Below are the code and all the weights of a small trained network. Each question names an input and a class and asks about switching units off, where a switched-off unit gives its printed mean instead of its output.

import numpy as np


def w(rows, s, z=0):
    codes = np.array(rows[::2]) - 128.0
    scale = np.full(codes.shape[1], s)
    scale[-1] = z or s
    return codes * scale


def f(y):
    return y / 2 * (1 + np.tanh(0.7978845608 * (y + 0.044715 * y**3)))


def log_softmax(a):
    a = a - a.max(-1, keepdims=True)
    return a - np.log(np.exp(a).sum(-1, keepdims=True))


def net(x, mask):
    res = np.array(x, float).reshape(1, 7) / 4 @ E
    y = f(res @ A[0][:, :-1].T + A[0][:, -1])
    res = res + np.where(mask, y, B[0][:, -1]) @ B[0][:, :-1]
    return log_softmax(res[-1] @ U[:, :-1].T + U[:, -1])


A, B = {}, {}
E = w([
[226,91,94,80,105,108],'x0',
[128,132,131,127,128,122],'x1',
[127,128,131,127,126,127],'x2',
[104,194,97,8,138,169],'x3',
[129,128,131,127,128,126],'x4',
[128,128,130,127,121,127],'x5',
[67,64,64,104,150,49],'x6',
],0.011)
A[0] = w([
[122,151,131,133,122,134,111],'n1',
[62,107,86,105,141,102,10],'n2',
[5,139,145,187,134,132,72],'n3',
[148,97,134,132,141,112,114],'n4',
[173,186,133,77,113,171,78],'n5',
[39,164,148,168,137,147,193],'n6',
[166,119,110,138,135,114,139],'n7',
[141,122,128,209,117,119,201],'n8',
[133,86,118,144,118,103,110],'n9',
[117,126,111,89,107,119,81],'n10',
[134,81,109,159,148,97,108],'n11',
[151,65,111,129,118,105,95],'n12',
[142,100,160,216,133,125,63],'n13',
[221,159,168,161,125,164,48],'n14',
[139,102,131,132,123,115,109],'n15',
[126,126,125,129,124,122,106],'n16',
[130,106,159,211,112,126,73],'n17',
[121,116,133,125,124,139,119],'n18',
[117,174,128,140,132,163,126],'n19',
[92,210,159,118,124,190,132],'n20',
[240,170,155,148,128,183,151],'n21',
[119,148,96,32,110,144,61],'n22',
[160,132,122,103,116,140,194],'n23',
[114,125,134,126,150,145,127],'n24',
[123,125,115,80,130,112,70],'n25',
],0.017,0.011)
B[0] = w([
[135,117,105,126,135,153,132],'n1',
[59,206,128,111,90,155,172],'n2',
[17,42,136,148,164,96,230],'n3',
[166,106,108,138,122,142,146],'n4',
[195,177,116,107,108,154,202],'n5',
[151,205,119,111,90,161,251],'n6',
[166,138,160,109,134,142,156],'n7',
[87,63,131,125,155,117,227],'n8',
[181,107,136,147,151,130,163],'n9',
[106,125,144,146,159,114,147],'n10',
[194,89,147,135,144,123,178],'n11',
[201,94,126,136,145,127,170],'n12',
[102,210,120,117,98,125,196],'n13',
[71,28,131,142,163,103,196],'n14',
[147,121,103,121,153,142,138],'n15',
[124,119,125,139,125,137,122],'n16',
[75,183,117,104,99,152,192],'n17',
[135,137,124,130,125,98,125],'n18',
[193,139,148,119,129,107,171],'n19',
[245,133,111,127,132,134,234],'n20',
[26,176,128,126,108,123,250],'n21',
[5,114,151,148,124,100,211],'n22',
[131,111,125,151,144,127,191],'n23',
[144,143,140,126,114,103,137],'n24',
[88,74,118,143,127,151,152],'n25',
],0.026,0.014)
U = w([
[79,189,145,94,64,159,255],'0',
[63,28,166,160,165,75,97],'1',
[254,124,133,114,128,157,38],'2',
],0.0096,0.0025)

Each question gives the input, the list of numbers given to net, and the class t.
The units are the neurons (one row each of A and B). Each row of codes is followed by its name. A weight is (code - 128) times the scale printed after its matrix; where a second scale follows, it is the last column's (A, B and U).
mask holds one flag per neuron, in row order. A switched-off neuron (its flag False) gives its mean, the last column of its row in B, instead of its output. The means were averaged over made-up inputs and are rounded, as every weight is.
A unit's drop is (log p(t) with every unit on - log p(t) with that unit switched off) / (log p(t) with every unit on - log p(t) with every unit switched off).
The circuit of an input: a set's keep is (log p(t) with only the set's units on - log p(t) with every unit switched off) / (log p(t) with every unit on - log p(t) with every unit switched off). Starting from the 12 units with the biggest drops (on a tie, the unit counted first), units are removed one at a time, each time the one whose removal leaves the highest keep (on an exact tie, the one counted first), for as long as the keep stays at least 0.8.
units of the circuit, in order: the units of the circuit, biggest drop first
most important unit: the unit with the biggest drop
k most important neurons: the k neurons with the biggest drops, biggest first
drop when u is switched off: that unit's drop, to one decimal
input [-2,-6,-1,-6,-4,-7,-1], class 0: most important unit	n13
input [-3,-7,-8,1,-6,0,-4], class 2: units of the circuit, in order	(n20; n22)
input [5,-8,1,0,-3,4,-1], class 1: 4 most important neurons	(n6; n13; n20; n17)
input [-3,6,3,-8,-2,5,-4], class 0: 3 most important neurons	(n13; n17; n6)
input [-6,-8,3,-8,3,4,-4], class 0: 2 most important neurons	(n13; n17)
input [-1,5,-3,-4,4,-8,0], class 0: 2 most important neurons	(n14; n3)
input [-3,0,2,1,1,6,8], class 0: 2 most important neurons	(n2; n14)
input [-6,0,2,-4,-8,-2,0], class 0: 2 most important neurons	(n6; n13)
input [-6,5,5,-7,0,7,-4], class 0: 3 most important neurons	(n13; n17; n6)
input [1,7,-3,5,6,-2,5], class 1: 4 most important neurons	(n6; n22; n5; n13)
input [2,5,-2,-6,2,7,-6], class 1: 3 most important neurons	(n14; n8; n6)
input [-8,5,2,-6,-6,5,-2], class 0: 3 most important neurons	(n6; n13; n17)
input [5,1,-6,-1,5,4,-1], class 1: 3 most important neurons	(n6; n20; n13)
input [-2,6,-8,2,1,1,-7], class 2: units of the circuit, in order	(n20)
input [-2,1,-4,-5,5,6,-1], class 0: 3 most important neurons	(n13; n17; n14)
input [5,2,1,-3,2,2,-6], class 1: 2 most important neurons	(n14; n6)
input [8,0,-2,-2,2,5,-7], class 1: drop when n14 is switched off	4.8
input [-4,1,4,3,6,-1,-7], class 2: drop when n20 is switched off	0.5
input [7,4,5,3,3,7,3], class 1: drop when n7 is switched off	0.0
input [0,7,6,4,-8,-4,-3], class 2: drop when n5 is switched off	0.1
input [7,-1,2,-6,4,8,-8], class 1: most important unit	n14
